Below is a small trained network, with its code and all its weights. Each question gives an input and a class and asks what happens when units are switched off, that is, made to give their printed mean instead of their output.

import numpy as np


def w(rows, s, z=0):
    codes = np.array(rows[::2]) - 128.0
    scale = np.full(codes.shape[1], s)
    scale[-1] = z or s
    return codes * scale


def norm(h):
    return h / np.sqrt((h * h).mean(-1, keepdims=True) + 1e-5)


def f(y):
    return y / 2 * (1 + np.tanh(0.7978845608 * (y + 0.044715 * y**3)))


def log_softmax(a):
    a = a - a.max(-1, keepdims=True)
    return a - np.log(np.exp(a).sum(-1, keepdims=True))


def net(x, mask):
    res = np.array(x, float).reshape(1, 6) / 4 @ E
    u = 0
    for l in range(3):
        y = f(norm(res) @ A[l][:, :-1].T + A[l][:, -1])
        res = res + np.where(mask[u : u + 4], y, B[l][:, -1]) @ B[l][:, :-1]
        u += 4
    return log_softmax(norm(res)[-1] @ U[:, :-1].T + U[:, -1])


A, B = {}, {}
E = w([
[160,122,136,184,175,166,172,2],'x0',
[175,120,90,70,159,83,133,151],'x1',
[185,188,25,195,82,109,91,75],'x2',
[35,51,34,136,146,99,161,138],'x3',
[178,155,164,169,190,42,96,178],'x4',
[138,100,55,111,101,81,104,93],'x5',
],0.0062)
A[0] = w([
[35,4,65,78,18,55,13,135,89],'L0N1',
[162,140,149,26,157,136,216,83,252],'L0N2',
[205,28,47,118,135,17,139,88,245],'L0N3',
[130,120,86,120,130,107,120,242,76],'L0N4',
],0.0045,0.0031)
B[0] = w([
[112,248,210,122,176,240,198,253,230],'L0N1',
[62,94,138,229,252,186,143,203,207],'L0N2',
[44,30,102,113,81,170,43,173,254],'L0N3',
[191,145,195,232,140,171,44,108,149],'L0N4',
],0.006,0.0042)
A[1] = w([
[105,125,17,171,155,97,114,72,240],'L1N1',
[96,133,45,111,73,99,200,96,5],'L1N2',
[219,145,22,124,80,1,49,176,60],'L1N3',
[146,174,215,191,159,60,156,117,147],'L1N4',
],0.0068,0.0024)
B[1] = w([
[50,58,132,179,215,161,118,136,252],'L1N1',
[136,61,203,110,152,88,114,114,134],'L1N2',
[44,2,36,202,143,176,122,21,242],'L1N3',
[135,91,182,105,180,156,136,170,195],'L1N4',
],0.0071,0.0036)
A[2] = w([
[217,214,132,138,6,45,58,187,194],'L2N1',
[84,217,139,110,133,139,111,212,7],'L2N2',
[125,160,137,182,106,246,175,45,102],'L2N3',
[102,121,151,98,135,2,121,192,169],'L2N4',
],0.0063,0.002)
B[2] = w([
[108,44,75,194,132,157,116,134,155],'L2N1',
[148,114,191,118,114,199,98,37,216],'L2N2',
[148,89,75,187,140,93,1,176,251],'L2N3',
[167,155,170,153,145,96,90,98,167],'L2N4',
],0.008,0.0034)
U = w([
[208,168,165,68,51,116,192,34,9],'0',
[232,243,91,83,34,56,211,93,2],'1',
[141,194,82,25,27,148,116,119,49],'2',
[61,150,212,45,185,223,179,223,220],'3',
[215,204,105,64,65,55,180,52,2],'4',
[68,45,58,220,200,166,52,79,247],'5',
[254,179,228,132,185,103,35,174,204],'6',
[200,202,98,46,116,43,129,17,2],'7',
],0.0088,0.0048)

Each question gives the input, the list of numbers given to net, and the class t.
The units are the neurons (one row each of A and B). Each row of codes is followed by its name. A weight is (code - 128) times the scale printed after its matrix; where a second scale follows, it is the last column's (A, B and U).
mask holds one flag per neuron, layer by layer. A switched-off neuron (its flag False) gives its mean, the last column of its row in B, instead of its output. The means were averaged over made-up inputs and are rounded, as every weight is.
A unit's drop is (log p(t) with every unit on - log p(t) with that unit switched off) / (log p(t) with every unit on - log p(t) with every unit switched off).
The circuit of an input: a set's keep is (log p(t) with only the set's units on - log p(t) with every unit switched off) / (log p(t) with every unit on - log p(t) with every unit switched off). Starting from all 12 units, units are removed one at a time, each time the one whose removal leaves the highest keep (on an exact tie, the one counted first), for as long as the keep stays at least 0.8.
units of the circuit, in order: the units of the circuit, biggest drop first
top k neurons: the k neurons with the biggest drops, biggest first
drop of u: that unit's drop, to one decimal
input [1,-1,-6,5,6,-1], class 6: units of the circuit, in order : [L1N3, L2N4, L1N1]
input [-8,4,4,-6,-2,-7], class 5: units of the circuit, in order : [L2N1, L0N1]
input [-8,1,-4,8,8,2], class 6: top 3 neurons : [L2N4, L0N1, L0N4]
input [-5,6,-2,-1,3,-3], class 6: units of the circuit, in order : [L2N4, L1N1]
input [-7,1,5,4,-8,0], class 2: top 4 neurons : [L0N1, L1N1, L0N2, L1N4]
input [-3,7,-8,-4,1,-5], class 6: units of the circuit, in order : [L2N4, L0N1]
input [1,-3,3,-5,0,-3], class 6: units of the circuit, in order : [L1N3]
input [-1,-8,-1,4,6,-2], class 3: top 4 neurons : [L1N4, L2N3, L0N3, L1N2]
input [0,4,-6,0,7,1], class 6: units of the circuit, in order : [L2N4, L1N1]
input [6,6,-3,1,7,-3], class 3: top 4 neurons : [L2N3, L0N2, L1N4, L1N3]
input [-4,-1,-6,-2,3,5], class 6: top 3 neurons : [L2N4, L1N3, L1N1]
input [-8,0,-7,3,4,1], class 6: units of the circuit, in order : [L2N4, L1N3]
input [-3,5,-7,-1,7,-2], class 6: top 3 neurons : [L2N4, L0N1, L1N1]
input [0,4,-2,3,-2,1], class 3: top 2 neurons : [L0N1, L1N3]
input [-7,-3,6,-8,3,-5], class 5: top 3 neurons : [L2N1, L0N1, L1N3]
input [-5,-6,3,6,5,-2], class 6: top 2 neurons : [L0N1, L1N3]
input [3,5,3,-7,7,5], class 5: drop of L1N3 : 0.2
input [0,4,-1,8,-6,-3], class 3: drop of L2N3 : 0.1
input [1,-3,-3,1,3,8], class 3: drop of L0N1 : 0.4
input [-4,-1,-6,6,8,-4], class 6: drop of L0N3 : 0.0
